Rows, each with roughly how far along a hidden order it lies (0 to 9):
[  9  -7  -2  -4  -2   6  -4  -2  -8   0   1   4   3   3   4   3  -6  10
   7  -1  -3  -2   2   2  -4  -1  -8  -5  -7  -2   8   9 -16   0   0 -21
  -9   3   4  -1  19  -5   2   5 -39   5  -6   1   0  -4  -4  -8  -9   0
   1   3 -37   4   1   2  -7  17   2] | 1
[ 14   2  -5  -2  -9  -1  -8   2 -14   5  -2  -8 -10   9   3   1  -5  13
  -1  33  14  -1   0  -2  -3   0  -5 -10  -5  -5  42 -49 -45  -1  -2 -28
 -12   1  13   1  48   0  -5   0 -61  14  -8   0  -5  -1   3 -20  -9 -26
   6 -19 -22   6   2 -12  -9   3 -17] | 2
[ 24  26   1 -18  -5  -4   3   3 -38   4  -3  -6  -6   3   4   1  -4  62
  -5  65  10  -2  -9  -2  -6   4  -6  -5 -17 -12  32 -61 -66  -1   0 -38
  -9   3  12   5  77   6 -11  -3 -80 -12  -9  -2 -21  13   0   1 -17 -80
   9 -48 -33  10   4 -12 -11  20 -37] | 9
[ 20  14  -4  -8  -5  -4   1  15 -20  -2  -5 -10  -8  19   2   0  -7  25
  -4  56   6  -1  -3  -2   1   3  -7  -3  -3 -12  36 -63 -52  -2   2 -21
  -9   2  12   1  66  12  -7  -4 -83   3  -6  -2  -3   5   2  -5 -13 -50
   5 -31 -30  10   2  -9 -10  23 -26] | 6
[ 11  -1  -2   0  -9  -2 -10  -6 -13   4   1  -4  -7  -4   3   2  -5  18
   0  26  12   0   0  -2  -5   0  -4 -12  -9  -2  32 -34 -32  -1  -2 -26
 -11   1   9   2  33  -6  -2   1 -43   7  -9   1  -3  -2   1 -21  -8 -28
   6 -13  -8   5   3  -8  -8   2 -12] | 1
[ 27  28  -3 -14  -7  -1  -6  -9 -34  13   1  -7 -11  -7   3  -1  -1  54
 -15  58  18  -1  -8  -3  -5   2   0  -8  -6 -13  53 -68 -72   0  -2 -30
  -8  -1  17  -1  67   4  -9  -6 -49  -7  -7  -1 -15  12   1  -5 -15 -80
  10 -58 -16  11   3 -18  -9  12 -37] | 9
[ 26  24  -5 -12  -8   1  -5  -3 -30  12  -1  -9 -12   4   2  -2  -2  40
 -13  54  18  -1  -6  -3  -4   2  -3  -7  -3 -13  53 -71 -70   0  -2 -30
 -10   0  20  -1  72   6 -10  -4 -64  -1  -7  -1 -14  10   2  -7 -15 -70
   9 -55 -26  10   3 -19  -9  12 -35] | 9
[  8  -6  -3  -1  -2   5  -1   4   1  -4   0   1   3  12   2   1  -5   3
   5  -3  -6  -1   3   1   2  -1  -6  -2   4  -2   6   9  -6   0   1  -3
  -4   2   2  -3   8   2   2   3 -29   7  -4   0   8  -4  -3  -5  -3   8
   0   6 -27   5   0   4  -3  19   4] | 0
[ 11 -14  -2  -2  -8   2  -7   6  -9  -5  -1  -1  -2  11   5   5 -11   7
  11  11   0  -2   4   1  -4   0 -13 -10 -11  -1  21  -8 -21  -1   0 -30
 -15   4   4   2  35  -2   1   5 -73  13 -12   1   3  -8  -3 -22 -11  -5
   3   7 -37   7   2   2 -11  19   1] | 0
[ 12  -9  -4  -1 -10   2  -9  -1 -11   3  -2  -5  -7  10   4   3  -9   7
   7  22  11  -1   3   0  -7  -1 -10 -12 -11  -1  37 -29 -40  -1  -2 -35
 -17   3  11   3  45  -6  -2   4 -70  18 -11   1  -6  -6   0 -24 -12 -15
   6  -4 -36   5   3  -8 -10   7  -7] | 1
[  19    2   -6   -6   -8   -2   -1   24  -16   -5   -8  -10   -9   34
    3    2  -11   10    5   54    6   -2    1   -1    0    2  -13   -4
   -5  -10   41  -58  -53   -3    1  -30  -15    4   13    3   72   13
   -7    0 -100   14   -9   -2   -2   -2    3  -15  -14  -31    4  -16
  -47    9    2   -7  -14   25  -18] | 4
[ 25  23  -4 -13  -4   0   0   3 -26   4  -1  -8  -8   5   2  -1  -4  40
 -11  45   8  -1  -6  -2   0   2  -3  -4  -2 -14  35 -66 -63   0   1 -23
  -7   0  14  -1  62   9  -7  -5 -63  -3  -5  -1  -7  10   0   0 -14 -63
   7 -45 -25  11   2 -13  -9  23 -32] | 8

Part 2:
[ -5  28  31  43   9  12   3  44   0  -5  17   8  22  11  20  10  28  -7
 -10 -13  30 -38  -8   5  19   4 -10  17  16  17 -20 -10  18  -6  46  25
   2  25 -33] | 1
[ -5   2  18  34  18  34   3  23  -4   0  18  -6   4  33   6  20  13  -9
  -4  -2  28 -14 -12   0   0   1   2  13  20   8   0 -11  14  -4  49   5
  -3   7 -23] | 2
[ -6 -17   1  -5  14  27   5 -28  -9  -1  -4 -15 -17  17   5   3 -20  -5
   2   8  -7  21  -1  -6 -29 -14   6   3  -7  -9  31   1   1   2   5 -12
 -10  -5   6] | 5
[ -5  14  29  28   8  18   3  18  -6  -7   9  -1  16  11  15  22  13  -5
  -4 -10  22 -22  -4  -2  -5  -5  -9   8  11   8   2  -5   9  -6  34  12
  -2  21 -21] | 2
[ -7  -2  11   6  17  35   5  -8  -9   0   9 -18 -13  31   3  18 -13  -9
  -1   5  10   0 -12  -7 -17  -9   4   7   9  -5  22  -6   5  -1  28 -11
  -9  -3  -1] | 4
[ -4   2  22  25  15  30   4  15  -6  -3  18  -7   8  30   9  20  17  -7
  -4  -5  27 -15 -14  -2  -1  -1  -2   9  15   6  11  -5  10  -4  40   8
  -3   9 -25] | 2
[ -6   9  20  25  16  24   4  24  -6  -3  13  -5   9  26   8  17  13  -4
  -7  -7  22 -24 -10   0   5  -2  -3  10  13   9   3  -8  12  -4  44  11
  -2  13 -20] | 2
[  9 -27 -26 -70   3  85   9 -91 -13 -14 -25  -8 -19   4  -8   0 -37   8
  11  16 -44  59  19  -4 -44 -20  11 -13 -26 -23  26  17 -18   4 -32 -33
 -14 -17  28] | 9
[ -6  29  25  58  10   6  12  59   5  -2  20   7  19  21  18   8  33 -10
 -12 -13  33 -40 -14   6  23   8  -6  19  21  19 -23 -14  18  -6  55  24
   3  20 -29] | 0
[ -5 -10   8 -10   9  28   4 -22 -13  -2  -5 -12  -9  19   3  16 -17  -4
   2   0   7   0   0  -8 -44 -16   0   2  -2  -6  28   1  -6   0   2 -10
 -10   2   3] | 4
[ -5   8  17  28  17  30   4  11  -4  -3  13  -6   7  24   8  18  10  -6
  -6  -6  26 -13 -12   0  -2  -1  -3  11  15   3   9  -6  10  -5  39   7
  -3  11 -21] | 2
[ -8  -7  20  27  21  35   4  10  -6   2   7 -14  -6  34   1  25   0  -9
  -3   2  28  -7 -19  -3 -11  -2   4  12  17   3  18  -6   9  -2  42  -2
  -8   6 -14] | 3
[ -7 -12  15   9  15  26   5  -5  -9   0   4 -15  -6  28   5  18  -8  -6
   0   3  26   1 -10  -7 -22 -11   3   9  10  -3  27  -4   3  -2  27  -5
  -8   0  -8] | 4
[   9  -36  -28  -64   11   93   11 -100  -15  -12  -23  -13  -26   12
  -13    3  -39    7    9   22  -42   72    9   -4  -41  -18   16   -9
  -24  -26   35   17  -17    5  -35  -40  -19  -30   26] | 9
[ -6   6  20  46  19  40   3  32   1   0  21  -5   4  35   4  20  18  -9
  -9  -1  32 -10 -24   9  16   5   4  16  24  11  -3 -13  16  -4  60   8
  -2   1 -30] | 2
[ -5   8  20  35  17  41   4  22  -1  -2  11  -5   5  36   7  20  14  -8
  -5  -3  35 -17 -17   2  12   1  -1  14  22   8   1 -11  14  -5  46   9
  -4  11 -24] | 2
[ -8  -5  21  24  22  38   5   7  -6   1  11 -13  -2  38   4  22   2  -8
  -4   1  28  -8 -15  -3  -4  -2   5  14  16   2  21  -9  11  -2  46  -1
  -4   1 -16] | 3
[ -5 -21  -5 -11  13  43   7 -11  -9   0  -1 -16 -22  24   5  -1 -17  -8
   1  12  -6  27  -3  -7 -29 -16   8   4 -11 -10  30   1   1   2   5 -19
 -11 -11  11] | 5
[  0 -29 -21 -28   9  72   8 -69  -7  -4  -9 -15 -31  20  -2  -8 -29  -4
   6  18 -28  55   4  -3 -31 -16  15   0 -15 -19  29   9  -5   5 -17 -27
 -14 -25  22] | 7
[ -4 -10  16   2  13  22   5 -11  -9  -2   3 -13  -5  23   9  20  -5  -4
  -1  -2  13  -8  -5  -8 -23 -11  -1   6   4   1  20  -1   5  -3  37  -3
  -8   6  -6] | 4
[ -6  39  27  58   3  -5   2  51   2  -7  13  13  30   6  25   6  38  -6
 -12 -17  25 -54  -3   5  21   3 -13  11  18  22 -22  -9  18  -8  50  32
   5  33 -40] | 0
[ -6  23  36  52  18  26   4  38   5   0  23   2  11  34   9  15  28 -11
  -9  -6  46 -26 -23   6  25  10   0  18  27  17 -16 -16  22  -4  66  16
   1  15 -33] | 1
[ -9  27  24  72  12  -1   3  61   7   2  26   6  16  25  21   5  35 -13
 -15 -12  46 -34 -19   8  36  10  -3  19  25  19 -25 -18  25  -6  57  27
   5  18 -41] | 0
